Here is a tiny trained network, its code and every weight. The questions are about switching its units off for an input and a target symbol, where a switched-off unit gives its printed mean instead of its output.

import numpy as np


def w(rows, s, z=0):
    codes = np.array(rows[::2]) - 128.0
    scale = np.full(codes.shape[1], s)
    scale[-1] = z or s
    return codes * scale


def norm(h):
    return h / np.sqrt((h * h).mean(-1, keepdims=True) + 1e-5)


def f(y):
    return np.maximum(y, 0)


def softmax(a):
    e = np.exp(a - a.max(-1, keepdims=True))
    return e / e.sum(-1, keepdims=True)


def log_softmax(a):
    a = a - a.max(-1, keepdims=True)
    return a - np.log(np.exp(a).sum(-1, keepdims=True))


def net(x, mask):
    ids = ['ΘΠβεζμ'.index(c) for c in x.split()]
    T = len(ids)
    res = E[ids] + P[:T]
    u = 0
    for l in range(3):
        q, k, v = (norm(res) @ M[l].T for M in (Q, K, V))
        z = softmax(np.where(np.tri(T) > 0, q @ k.T / 3**0.5, -1e9)) @ v
        res = res + np.where(mask[u], z, O[l][:, -1]) @ O[l][:, :-1]
        u += 1
        y = f(norm(res) @ A[l][:, :-1].T + A[l][:, -1])
        res = res + np.where(mask[u : u + 12], y, B[l][:, -1]) @ B[l][:, :-1]
        u += 12
    return log_softmax(norm(res)[-1] @ U[:, :-1].T + U[:, -1])


Q, K, V, O, A, B = {}, {}, {}, {}, {}, {}
E = w([
[85,89,112],'Θ',
[3,138,112],'Π',
[84,86,99],'β',
[83,116,83],'ε',
[90,90,141],'ζ',
[103,163,88],'μ',
],0.0037)
P = w([
[241,205,248],'0',
[98,100,70],'1',
[40,101,104],'2',
[34,121,127],'3',
[41,118,137],'4',
[49,112,155],'5',
[58,113,168],'6',
[71,118,167],'7',
[112,131,120],'8',
],0.0011)
Q[0] = w([
[194,254,123],'0.h0',
[52,64,131],'0.h0',
[192,206,125],'0.h0',
],0.0054)
K[0] = w([
[18,73,25],'0.h0',
[221,176,199],'0.h0',
[4,57,27],'0.h0',
],0.0039)
V[0] = w([
[4,88,79],'0.h0',
[115,165,164],'0.h0',
[84,141,157],'0.h0',
],0.0022)
O[0] = w([
[222,2,234,253],'0.h0',
[122,150,194,133],'0.h0',
[206,156,155,171],'0.h0',
],0.002,0.0023)
A[0] = w([
[130,88,183,110],'0.n0',
[114,88,189,175],'0.n1',
[253,96,152,152],'0.n2',
[193,213,105,93],'0.n3',
[133,118,139,132],'0.n4',
[117,184,169,43],'0.n5',
[143,223,18,70],'0.n6',
[75,115,129,125],'0.n7',
[25,162,102,206],'0.n8',
[252,109,145,255],'0.n9',
[47,105,153,84],'0.n10',
[60,135,212,85],'0.n11',
],0.0029,0.00066)
B[0] = w([
[146,84,114,190],'0.n0',
[113,100,101,226],'0.n1',
[139,107,72,139],'0.n2',
[254,123,119,129],'0.n3',
[125,116,117,141],'0.n4',
[111,150,179,132],'0.n5',
[142,48,179,139],'0.n6',
[137,149,126,213],'0.n7',
[209,199,88,246],'0.n8',
[161,81,60,139],'0.n9',
[165,135,131,254],'0.n10',
[148,145,87,217],'0.n11',
],0.0028,0.0022)
Q[1] = w([
[129,240,139],'1.h0',
[119,3,108],'1.h0',
[116,49,116],'1.h0',
],0.0075)
K[1] = w([
[98,151,1],'1.h0',
[139,113,234],'1.h0',
[127,100,246],'1.h0',
],0.0069)
V[1] = w([
[5,119,132],'1.h0',
[128,83,252],'1.h0',
[175,164,190],'1.h0',
],0.0023)
O[1] = w([
[131,124,3,221],'1.h0',
[18,205,106,234],'1.h0',
[99,111,177,2],'1.h0',
],0.0029,0.00083)
A[1] = w([
[99,109,178,180],'1.n0',
[3,231,127,194],'1.n1',
[62,108,82,218],'1.n2',
[163,87,142,143],'1.n3',
[171,169,195,30],'1.n4',
[199,161,139,2],'1.n5',
[112,79,70,88],'1.n6',
[170,137,141,18],'1.n7',
[197,159,139,11],'1.n8',
[183,87,118,39],'1.n9',
[159,142,129,44],'1.n10',
[172,139,146,39],'1.n11',
],0.0044,0.00086)
B[1] = w([
[131,153,38,155],'1.n0',
[131,223,3,211],'1.n1',
[142,178,126,254],'1.n2',
[111,174,130,150],'1.n3',
[179,134,103,130],'1.n4',
[114,174,187,134],'1.n5',
[115,148,175,219],'1.n6',
[126,143,181,130],'1.n7',
[91,153,199,133],'1.n8',
[96,135,142,144],'1.n9',
[121,149,152,130],'1.n10',
[135,146,160,131],'1.n11',
],0.0043,0.0038)
Q[2] = w([
[2,134,83],'2.h0',
[17,2,174],'2.h0',
[244,241,91],'2.h0',
],0.0085)
K[2] = w([
[202,99,153],'2.h0',
[136,9,125],'2.h0',
[116,251,131],'2.h0',
],0.011)
V[2] = w([
[4,104,102],'2.h0',
[215,120,57],'2.h0',
[140,78,64],'2.h0',
],0.0032)
O[2] = w([
[55,116,2,255],'2.h0',
[254,105,134,177],'2.h0',
[192,63,78,192],'2.h0',
],0.0034,0.0009)
A[2] = w([
[216,238,170,108],'2.n0',
[2,82,113,116],'2.n1',
[112,38,42,138],'2.n2',
[74,132,111,65],'2.n3',
[98,140,59,161],'2.n4',
[112,190,47,213],'2.n5',
[125,130,129,109],'2.n6',
[229,51,238,10],'2.n7',
[121,142,112,64],'2.n8',
[35,165,153,105],'2.n9',
[64,173,126,188],'2.n10',
[136,151,60,57],'2.n11',
],0.0026,0.0011)
B[2] = w([
[87,137,221,156],'2.n0',
[155,104,173,180],'2.n1',
[126,130,210,185],'2.n2',
[145,123,113,149],'2.n3',
[148,90,140,214],'2.n4',
[158,113,154,255],'2.n5',
[127,156,104,128],'2.n6',
[251,155,42,148],'2.n7',
[129,124,119,132],'2.n8',
[188,139,128,163],'2.n9',
[176,132,156,199],'2.n10',
[149,118,106,170],'2.n11',
],0.0032,0.0029)
U = w([
[56,137,147,2],'Θ',
[70,82,104,62],'Π',
[133,63,173,245],'β',
[246,94,120,63],'ε',
[133,214,49,213],'ζ',
[144,211,226,85],'μ',
],0.011,0.00078)

Each question gives the input, a string of symbols that net reads in full, and the target symbol t.
The units are the heads (3 rows each of Q, K, V and O) and the neurons (one row each of A and B). Each row of codes is followed by its name. A weight is (code - 128) times the scale printed after its matrix; where a second scale follows, it is the last column's (O, A, B and U).
mask holds one flag per unit, layer by layer, with each layer's heads first. A switched-off unit (its flag False) gives its mean, the last column of its rows in O or B, instead of its output. The means were averaged over made-up inputs and are rounded, as every weight is.
A unit's drop is (log p(t) with every unit on - log p(t) with that unit switched off) / (log p(t) with every unit on - log p(t) with every unit switched off).
The circuit of an input: a set's keep is (log p(t) with only the set's units on - log p(t) with every unit switched off) / (log p(t) with every unit on - log p(t) with every unit switched off). Starting from the 12 units with the biggest drops (on a tie, the unit counted first), units are removed one at a time, each time the one whose removal leaves the highest keep (on an exact tie, the one counted first), for as long as the keep stays at least 0.8.
units of the circuit, in order: the units of the circuit, biggest drop first
k most important neurons: the k neurons with the biggest drops, biggest first
k most important neurons of layer l: the k neurons of layer l with the biggest drops, biggest first
drop when u is switched off: that unit's drop, to one decimal
input β β Π β, target β: most important neuron of layer 0 -> (0.n8)
input Θ ζ ζ Π Π Π Θ, target Θ: units of the circuit, in order -> (1.n1, 2.h0, 1.h0)
input μ Θ ε, target μ: units of the circuit, in order -> (2.h0, 1.h0, 1.n1)
input ε Θ ε, target ε: units of the circuit, in order -> (1.h0, 1.n1)
input ζ Π Π Θ ε, target ε: 2 most important neurons of layer 0 -> (0.n8, 0.n1)
input ε μ Π Θ ζ μ Π Π Θ, target ε: 4 most important neurons -> (0.n9, 0.n8, 1.n1, 2.n7)
input β Π ε ε Π ε Θ ζ, target β: 2 most important neurons -> (0.n8, 1.n1)
input β Π μ μ ζ Π ζ ζ ζ, target β: units of the circuit, in order -> (1.n1, 0.n8)
input μ ζ ζ Π Π β ε Π β, target μ: 4 most important neurons of layer 1 -> (1.n3, 1.n1, 1.n6, 1.n0)
input Θ Θ Π Θ ζ β ζ ζ, target Θ: 4 most important neurons -> (1.n1, 1.n9, 1.n3, 0.n8)
input Θ ε β, target Θ: 3 most important neurons -> (1.n1, 1.n9, 1.n3)
input ε Θ Θ ε ζ, target ε: 2 most important neurons of layer 0 -> (0.n9, 0.n2)
input ε ζ ε ζ ε β Θ Θ, target ε: 2 most important neurons -> (0.n9, 0.n2)
input Θ ζ ζ ζ β ζ Π μ Θ, target Θ: 2 most important neurons -> (1.n1, 1.n9)
input ε ε ζ, target ε: units of the circuit, in order -> (2.h0)
input μ Π ζ Θ β ζ Π β, target μ: 2 most important neurons of layer 0 -> (0.n3, 0.n6)
input ε β ε ζ ε β, target ε: 4 most important neurons -> (0.n9, 0.n2, 1.n2, 0.n8)
input β Θ ζ ε ζ ζ Θ, target β: 4 most important neurons -> (1.n1, 0.n8, 0.n9, 0.n2)
input β μ ζ Π Π β, target β: 2 most important neurons of layer 1 -> (1.n1, 1.n2)
input Π Θ β, target Π: 2 most important neurons of layer 1 -> (1.n1, 1.n6)
input ε Π Π ζ μ β, target ε: 4 most important neurons -> (0.n9, 0.n2, 0.n8, 1.n1)
input Π ζ β ε β Θ ζ ζ ζ, target Π: drop when 1.n1 is switched off -> 0.3
